Questions about the row below.
1) Report the 4th-last entry.
2) Report the 3rd smallest entry.
3) Report the entry just right of the largest entry.
[115  99 119 126 113 107 112]
1) 126
2) 112
3) 113

Questions about the row below.
1) Find the 3rd entry.
2) Find the first entry.
3) Find the second entry from the left.
[149 129 133 146 100 124 121]
1) 133
2) 149
3) 129

Questions about the array below.
1) Give the bottom-right entry.
2) Give the 3rd entry on the diagonal from the top-right corner.
3) Give the largest entry in the last row.
4) Give the entry in the bottom-left corner.
5) Give the fifth entry in reading order.
6) Give the first entry in the row that holds the smallest entry.
7) Give the smallest entry in the last row.
8) Give the first entry, reading row by row.
[[134 131 131 126 131 128 126 127 124 132 133 115]
 [145 128 153 151 134 149 138 112 138 138 107 137]
 [128 120 129 128 127 128 131 132 131 128 128 130]]
1) 130
2) 128
3) 132
4) 128
5) 131
6) 145
7) 120
8) 134

Read these off the row that follows.
1) Which number is the first entry from the left?
2) Which number is the 2nd entry from the left?
3) Which number is the third entry from the left?
4) Which number is the last entry?
[122 130 137 120 122 111 102 146 114 146 122 113]
1) 122
2) 130
3) 137
4) 113

129  145  104  129  125  129  125
129  134  115  124  125  131  111
117  130  124  129  124  132  125
What is the entry directly below the smallest entry? 115
The bottom entry of the column that holds the smallest entry: 124
The entry in the bottom-left corner: 117
The entry in the top-left corner is 129
What is the entry directly above the centre entry? 129
What is the bottom-right entry? 125

M =
[[129 125 126 127 129 130 110]
 [127 135 128 130 134 119 133]
 [124 141 120 120 122 146 138]
 [133 131 142 127 124 140 132]
 [129 128 144 129 127 120 124]
 [128 126 128 130 128 130 137]
 [130 135 136 125 130 151 118]
 [127 129 130 143 130 137 156]
 [137 124 130 126 128 124 151]
 [133 125 120 129 123 149 134]
 [124 128 135 131 121 116 126]
 [135 125 125 124 133 124 145]
 [133 126 122 127 126  99 130]]
The largest entry in the first column: 137
Find the bottom entry of the column that holds the largest entry.
130
Find the entry directly above the centre entry.
130
The entry directly above 138 is 133
Find the first entry in reading order.
129
Find the entry just left of the largest entry.
137
Find the top-right entry.
110
The third entry on the main diagonal -> 120
The entry just left of 138 is 146
The top entry of the column that holds the smallest entry -> 130
The first entry in the row that holds the smallest entry is 133
The entry directly above the smallest entry is 124
Find the 3rd entry in reading order.
126
Find the third entry on the diagonal from the top-right corner.
122
The largest entry in the last column: 156
Find the entry directly below the centre entry.
143
The 5th-last entry, reading row by row -> 122
The entry directly above the largest entry -> 118
Find the entry just left of the smallest entry.
126
Find the second entry in reading order.
125
The entry just left of the centre entry -> 136
The minimum: 99

W =
145	132	148	139	113	128	142	140	133	120	136	118	148	100	132
124	112	136	143	107	122	128	106	147	122	108	127	118	139	113
150	139	151	141	109	128	148	147	131	137	144	121	148	99	143
125	110	129	135	127	121	126	101	146	153	103	147	103	145	117
118	121	117	126	145	117	119	113	132	142	116	141	100	141	123
126	144	111	107	152	127	123	136	107	130	140	133	115	126	142
125	132	122	117	128	151	125	137	116	132	136	129	131	130	131
125	124	126	127	115	144	127	125	132	144	125	137	115	136	125
Counting starts at 1.
The entry in the top-left corner is 145
The entry in row 3 and column 3 is 151
What is the entry in the bottom-right corner?
A: 125
What is the entry at row 3, column 1?
A: 150
The entry at row 2, column 3: 136
The bottom-left entry: 125
What is the entry in row 2 and column 1?
A: 124
The entry just right of 111: 107
The entry just right of the largest entry is 103
The entry just right of the smallest entry is 143
What is the entry in the top-right corner?
A: 132
What is the entry in row 1 and column 2?
A: 132
What is the entry at row 1, column 3?
A: 148
The top entry of the column that holds the smallest entry -> 100
The entry directly above 108 -> 136
What is the entry in row 3 and column 2?
A: 139
What is the entry just left of 119?
A: 117
What is the entry directly above 99?
A: 139
The entry directly below the smallest entry -> 145
What is the entry directly below 101?
A: 113
The entry just left of 109: 141
The top entry of the column that holds the largest entry -> 120
What is the entry in row 2 and column 2?
A: 112
What is the entry just left of the smallest entry?
A: 148

Questions about the row below.
1) Find the last entry.
2) Find the third entry from the left.
3) Find the 2nd entry from the right.
4) Find the 1st entry from the left.
[129 105 112 109 121 125 123 107 134 113 134]
1) 134
2) 112
3) 113
4) 129
